Here is a tiny trained network, its code and every weight. The questions are about switching its units off for an input and a class, where a switched-off unit gives its printed mean instead of its output.

import numpy as np


def w(rows, s, z=0):
    codes = np.array(rows[::2]) - 128.0
    scale = np.full(codes.shape[1], s)
    scale[-1] = z or s
    return codes * scale


def norm(h):
    return h / np.sqrt((h * h).mean(-1, keepdims=True) + 1e-5)


def f(y):
    return np.maximum(y, 0)


def log_softmax(a):
    a = a - a.max(-1, keepdims=True)
    return a - np.log(np.exp(a).sum(-1, keepdims=True))


def net(x, mask):
    res = np.array(x, float).reshape(1, 5) / 4 @ E
    u = 0
    for l in range(3):
        y = f(norm(res) @ A[l][:, :-1].T + A[l][:, -1])
        res = res + np.where(mask[u : u + 16], y, B[l][:, -1]) @ B[l][:, :-1]
        u += 16
    return log_softmax(norm(res)[-1] @ U[:, :-1].T + U[:, -1])


A, B = {}, {}
E = w([
[163,2,113,95,101,63],'x0',
[187,199,109,17,88,122],'x1',
[62,68,175,79,37,202],'x2',
[151,152,222,132,118,98],'x3',
[72,145,127,107,124,80],'x4',
],0.0077)
A[0] = w([
[217,142,117,102,94,179,101],'L0N0',
[91,136,153,161,171,136,114],'L0N1',
[92,82,171,154,199,121,64],'L0N2',
[92,161,117,102,90,84,105],'L0N3',
[125,96,29,143,125,134,44],'L0N4',
[24,144,122,112,91,84,108],'L0N5',
[79,115,2,141,132,175,3],'L0N6',
[116,107,203,102,110,162,102],'L0N7',
[47,103,129,163,134,102,91],'L0N8',
[97,146,140,149,126,154,59],'L0N9',
[194,59,140,231,142,212,72],'L0N10',
[62,80,119,73,89,158,82],'L0N11',
[206,142,109,162,72,179,121],'L0N12',
[134,217,108,109,126,170,118],'L0N13',
[62,155,115,114,154,53,140],'L0N14',
[143,82,153,185,143,188,85],'L0N15',
],0.0098,0.0075)
B[0] = w([
[2,147,130,77,175,55,203],'L0N0',
[81,167,86,181,83,84,206],'L0N1',
[53,154,97,126,82,71,194],'L0N2',
[19,108,125,140,192,114,174],'L0N3',
[171,137,69,145,109,172,179],'L0N4',
[133,99,150,103,221,172,208],'L0N5',
[183,170,10,92,118,198,177],'L0N6',
[149,138,141,169,140,189,199],'L0N7',
[66,113,111,90,126,105,210],'L0N8',
[173,220,91,163,100,75,142],'L0N9',
[77,150,122,63,185,93,252],'L0N10',
[165,135,116,146,107,190,216],'L0N11',
[75,112,138,65,245,149,191],'L0N12',
[72,144,86,222,87,113,254],'L0N13',
[179,117,136,87,231,193,247],'L0N14',
[51,93,126,118,151,114,204],'L0N15',
],0.0073,0.0038)
A[1] = w([
[116,111,122,168,178,148,108],'L1N0',
[69,135,203,122,157,101,120],'L1N1',
[191,69,118,92,96,86,42],'L1N2',
[145,133,237,154,113,72,16],'L1N3',
[128,80,133,99,124,137,52],'L1N4',
[157,161,97,66,93,138,44],'L1N5',
[189,154,250,172,140,142,136],'L1N6',
[128,190,147,70,88,89,49],'L1N7',
[130,128,125,79,171,146,138],'L1N8',
[198,137,89,155,128,86,78],'L1N9',
[129,132,154,129,181,94,92],'L1N10',
[120,150,160,147,120,198,108],'L1N11',
[147,135,117,182,126,137,43],'L1N12',
[105,108,90,134,142,190,104],'L1N13',
[136,89,113,119,153,100,175],'L1N14',
[154,123,71,144,146,159,5],'L1N15',
],0.013,0.0028)
B[1] = w([
[116,140,144,76,142,117,226],'L1N0',
[139,92,70,91,122,140,254],'L1N1',
[116,109,152,209,100,103,175],'L1N2',
[127,81,12,120,131,181,169],'L1N3',
[161,149,179,164,136,104,170],'L1N4',
[61,110,79,149,99,108,162],'L1N5',
[114,112,60,107,141,156,176],'L1N6',
[56,101,79,139,120,100,173],'L1N7',
[84,45,166,120,199,108,212],'L1N8',
[169,141,133,149,151,142,172],'L1N9',
[172,128,120,109,142,152,209],'L1N10',
[121,130,139,140,110,152,191],'L1N11',
[113,90,156,135,103,109,144],'L1N12',
[136,105,158,113,105,131,232],'L1N13',
[102,152,191,195,119,113,219],'L1N14',
[153,94,91,112,132,129,177],'L1N15',
],0.011,0.0059)
A[2] = w([
[97,185,128,117,156,184,195],'L2N0',
[162,168,132,131,174,85,122],'L2N1',
[110,112,88,101,137,116,55],'L2N2',
[112,161,154,83,114,174,119],'L2N3',
[152,103,92,107,97,145,220],'L2N4',
[168,50,115,123,117,87,74],'L2N5',
[119,118,107,141,157,90,185],'L2N6',
[247,138,127,147,175,92,2],'L2N7',
[149,138,66,133,150,53,127],'L2N8',
[101,112,145,128,183,103,194],'L2N9',
[111,133,186,111,73,118,45],'L2N10',
[142,121,157,91,173,147,182],'L2N11',
[105,114,106,171,126,164,153],'L2N12',
[126,79,146,177,124,106,88],'L2N13',
[147,110,155,148,97,75,88],'L2N14',
[144,113,178,81,46,149,42],'L2N15',
],0.015,0.0022)
B[2] = w([
[245,102,185,168,119,19,227],'L2N0',
[6,55,158,144,133,186,179],'L2N1',
[158,103,100,84,81,133,204],'L2N2',
[127,133,145,167,200,122,165],'L2N3',
[200,154,119,197,189,199,167],'L2N4',
[181,201,89,131,151,63,205],'L2N5',
[129,160,161,109,82,187,228],'L2N6',
[120,86,173,159,124,196,174],'L2N7',
[94,69,151,146,96,194,221],'L2N8',
[106,149,156,60,71,109,254],'L2N9',
[140,149,100,127,160,195,140],'L2N10',
[255,191,154,83,186,84,178],'L2N11',
[157,133,95,136,102,52,202],'L2N12',
[143,222,102,124,156,81,190],'L2N13',
[162,182,143,207,126,117,152],'L2N14',
[52,117,192,173,193,219,148],'L2N15',
],0.0088,0.0086)
U = w([
[71,92,204,186,164,247,166],'0',
[137,206,146,232,99,59,202],'1',
[7,94,94,92,92,90,159],'2',
[176,96,2,119,141,183,171],'3',
[118,112,190,62,206,95,143],'4',
[149,140,171,63,66,138,100],'5',
[181,185,153,108,64,177,7],'6',
[177,212,123,105,86,185,2],'7',
],0.017,0.0075)

Each question gives the input, the list of numbers given to net, and the class t.
The units are the neurons (one row each of A and B). Each row of codes is followed by its name. A weight is (code - 128) times the scale printed after its matrix; where a second scale follows, it is the last column's (A, B and U).
mask holds one flag per neuron, layer by layer. A switched-off neuron (its flag False) gives its mean, the last column of its row in B, instead of its output. The means were averaged over made-up inputs and are rounded, as every weight is.
A unit's drop is (log p(t) with every unit on - log p(t) with that unit switched off) / (log p(t) with every unit on - log p(t) with every unit switched off).
The circuit of an input: a set's keep is (log p(t) with only the set's units on - log p(t) with every unit switched off) / (log p(t) with every unit on - log p(t) with every unit switched off). Starting from the 12 units with the biggest drops (on a tie, the unit counted first), units are removed one at a time, each time the one whose removal leaves the highest keep (on an exact tie, the one counted first), for as long as the keep stays at least 0.8.
circuit, biggest first: the units of the circuit, biggest drop first
most important unit: the unit with the biggest drop
top k neurons: the k neurons with the biggest drops, biggest first
top k neurons in layer l: the k neurons of layer l with the biggest drops, biggest first
input [7,6,7,-5,-3], class 0: top 3 neurons in layer 2 -> (L2N15 L2N0 L2N10)
input [2,8,4,5,-2], class 2: most important unit -> L1N7
input [5,5,1,5,4], class 1: top 3 neurons in layer 0 -> (L0N10 L0N12 L0N2)
input [4,-2,7,5,-8], class 4: circuit, biggest first -> (L0N10 L2N8)
input [1,8,-2,8,-5], class 2: circuit, biggest first -> (L1N7 L1N5)
input [-2,-4,-1,6,-8], class 4: top 3 neurons -> (L0N10 L0N12 L0N15)
input [6,2,-4,-2,-8], class 4: top 2 neurons in layer 0 -> (L0N12 L0N0)
input [5,-5,-1,1,1], class 1: top 2 neurons -> (L1N14 L0N0)
input [-4,-1,1,-5,2], class 3: top 2 neurons -> (L0N6 L1N15)
input [6,8,8,-4,3], class 0: circuit, biggest first -> (L2N15 L2N4)
input [-6,0,3,-6,8], class 4: top 2 neurons -> (L0N5 L0N14)
input [4,-8,5,7,-8], class 2: circuit, biggest first -> (L0N15 L0N14 L0N2 L0N10)
input [8,-2,8,-4,2], class 0: top 2 neurons -> (L2N15 L0N11)
input [0,-2,1,-8,8], class 3: top 2 neurons -> (L0N6 L0N4)
input [0,8,-5,2,-6], class 2: top 2 neurons -> (L0N0 L1N7)
input [-8,-6,-4,-8,0], class 1: circuit, biggest first -> (L2N0)
input [2,-2,3,-4,0], class 3: top 3 neurons -> (L0N6 L0N11 L1N15)
input [-2,-1,3,7,6], class 3: top 2 neurons -> (L1N1 L1N6)
input [5,6,0,-5,3], class 2: top 3 neurons -> (L1N5 L0N0 L2N0)
input [6,-1,-3,4,0], class 1: most important unit -> L1N2
input [-3,-2,0,-3,-4], class 4: top 2 neurons -> (L0N10 L0N12)
input [4,-6,-2,7,5], class 3: circuit, biggest first -> (L1N3 L1N1)
input [7,6,-7,-7,-7], class 0: top 3 neurons -> (L2N7 L2N8 L1N9)
